Below is a small trained network, with its code and all its weights. Each question gives an input and a class and asks what happens when units are switched off, that is, made to give their printed mean instead of their output.

import numpy as np


def w(rows, s, z=0):
    codes = np.array(rows[::2]) - 128.0
    scale = np.full(codes.shape[1], s)
    scale[-1] = z or s
    return codes * scale


def norm(h):
    return h / np.sqrt((h * h).mean(-1, keepdims=True) + 1e-5)


def f(y):
    return y / 2 * (1 + np.tanh(0.7978845608 * (y + 0.044715 * y**3)))


def log_softmax(a):
    a = a - a.max(-1, keepdims=True)
    return a - np.log(np.exp(a).sum(-1, keepdims=True))


def net(x, mask):
    res = np.array(x, float).reshape(1, 7) / 4 @ E
    u = 0
    for l in range(2):
        y = f(norm(res) @ A[l][:, :-1].T + A[l][:, -1])
        res = res + np.where(mask[u : u + 4], y, B[l][:, -1]) @ B[l][:, :-1]
        u += 4
    return log_softmax(norm(res)[-1] @ U[:, :-1].T + U[:, -1])


A, B = {}, {}
E = w([
[137,124,133,149,126,131,127,154,145,126],'x0',
[171,122,93,200,189,140,163,123,75,158],'x1',
[196,137,254,127,140,84,139,111,126,163],'x2',
[131,137,111,89,118,130,144,104,121,136],'x3',
[147,127,119,156,101,118,114,135,120,119],'x4',
[100,208,185,124,88,164,153,162,61,85],'x5',
[102,108,146,139,153,117,132,125,115,112],'x6',
],0.004)
A[0] = w([
[200,137,171,128,167,56,156,97,162,130,40],'0.n0',
[173,161,84,217,204,144,151,92,77,181,64],'0.n1',
[139,17,68,146,175,30,96,50,253,212,8],'0.n2',
[96,111,181,81,69,96,34,93,223,61,30],'0.n3',
],0.0041,0.0014)
B[0] = w([
[138,92,115,128,136,48,82,148,108,89,155],'0.n0',
[57,38,176,76,61,204,163,78,254,106,195],'0.n1',
[91,230,143,162,99,140,155,149,49,179,252],'0.n2',
[146,41,120,157,106,181,205,61,164,153,187],'0.n3',
],0.0064,0.004)
A[1] = w([
[115,52,97,71,43,175,169,66,132,154,253],'1.n0',
[64,87,3,124,148,161,95,161,123,128,119],'1.n1',
[186,65,187,117,155,112,156,103,134,149,12],'1.n2',
[206,86,214,87,136,29,2,126,94,181,107],'1.n3',
],0.0038,0.0011)
B[1] = w([
[137,46,168,207,156,130,124,111,141,133,254],'1.n0',
[238,173,159,29,186,21,59,151,136,63,189],'1.n1',
[189,86,3,80,91,164,84,109,184,67,145],'1.n2',
[102,166,19,80,201,130,69,176,139,66,168],'1.n3',
],0.0055,0.0037)
U = w([
[117,3,158,174,90,197,207,71,238,129,126],'0',
[87,243,166,179,94,113,176,191,10,200,245],'1',
[208,129,70,36,210,46,28,205,154,47,2],'2',
],0.006,0.0016)

Each question gives the input, the list of numbers given to net, and the class t.
The units are the neurons (one row each of A and B). Each row of codes is followed by its name. A weight is (code - 128) times the scale printed after its matrix; where a second scale follows, it is the last column's (A, B and U).
mask holds one flag per neuron, layer by layer. A switched-off neuron (its flag False) gives its mean, the last column of its row in B, instead of its output. The means were averaged over made-up inputs and are rounded, as every weight is.
A unit's drop is (log p(t) with every unit on - log p(t) with that unit switched off) / (log p(t) with every unit on - log p(t) with every unit switched off).
The circuit of an input: a set's keep is (log p(t) with only the set's units on - log p(t) with every unit switched off) / (log p(t) with every unit on - log p(t) with every unit switched off). Starting from all 8 units, units are removed one at a time, each time the one whose removal leaves the highest keep (on an exact tie, the one counted first), for as long as the keep stays at least 0.8.
circuit, biggest first: the units of the circuit, biggest drop first
top k neurons: the k neurons with the biggest drops, biggest first
top k neurons in layer l: the k neurons of layer l with the biggest drops, biggest first
input [8,-1,0,6,-3,-4,-5], class 1: circuit, biggest first -> (0.n2)
input [-3,5,7,-6,3,6,4], class 2: top 2 neurons -> (0.n2, 1.n3)
input [5,5,-6,6,-1,0,-7], class 2: top 2 neurons in layer 0 -> (0.n3, 0.n2)
input [-1,-5,-3,0,-7,-7,8], class 1: top 2 neurons -> (0.n2, 0.n1)
input [-4,7,-2,7,4,7,4], class 0: top 3 neurons -> (0.n1, 0.n2, 1.n0)
input [-4,6,6,-2,4,1,-8], class 0: top 2 neurons -> (0.n1, 1.n1)
input [-2,0,6,6,3,-6,-4], class 1: top 2 neurons -> (0.n2, 1.n1)
input [0,5,-4,-8,8,-7,4], class 1: top 2 neurons -> (0.n2, 0.n3)
input [-7,6,3,5,-7,6,8], class 0: top 2 neurons -> (0.n2, 0.n1)
input [-1,3,4,-5,6,1,-5], class 2: circuit, biggest first -> (1.n3, 0.n2)
input [-2,0,8,1,-6,-4,4], class 2: top 2 neurons -> (1.n3, 0.n0)
input [-1,-5,8,7,-8,-2,2], class 2: top 2 neurons in layer 0 -> (0.n1, 0.n0)
input [3,3,-4,0,-8,-1,-3], class 2: top 2 neurons in layer 0 -> (0.n3, 0.n2)
input [4,-8,2,3,1,5,8], class 0: circuit, biggest first -> (0.n3)
input [2,-3,-7,8,7,-7,7], class 1: top 2 neurons in layer 1 -> (1.n2, 1.n3)
input [7,6,-4,-2,5,6,1], class 0: top 3 neurons in layer 0 -> (0.n1, 0.n2, 0.n0)
input [-8,2,3,-5,-4,-3,8], class 1: top 2 neurons -> (0.n2, 0.n3)
input [-5,7,-2,-4,-5,7,-6], class 0: top 2 neurons in layer 0 -> (0.n1, 0.n2)
input [-7,1,-8,6,-6,0,-1], class 2: top 2 neurons -> (1.n1, 0.n2)
input [-5,0,-1,-6,-3,0,5], class 2: top 4 neurons -> (0.n2, 0.n1, 0.n3, 1.n1)
input [0,7,7,2,2,1,6], class 0: circuit, biggest first -> (0.n1)
input [2,0,7,-2,-3,5,5], class 2: top 2 neurons in layer 1 -> (1.n3, 1.n2)
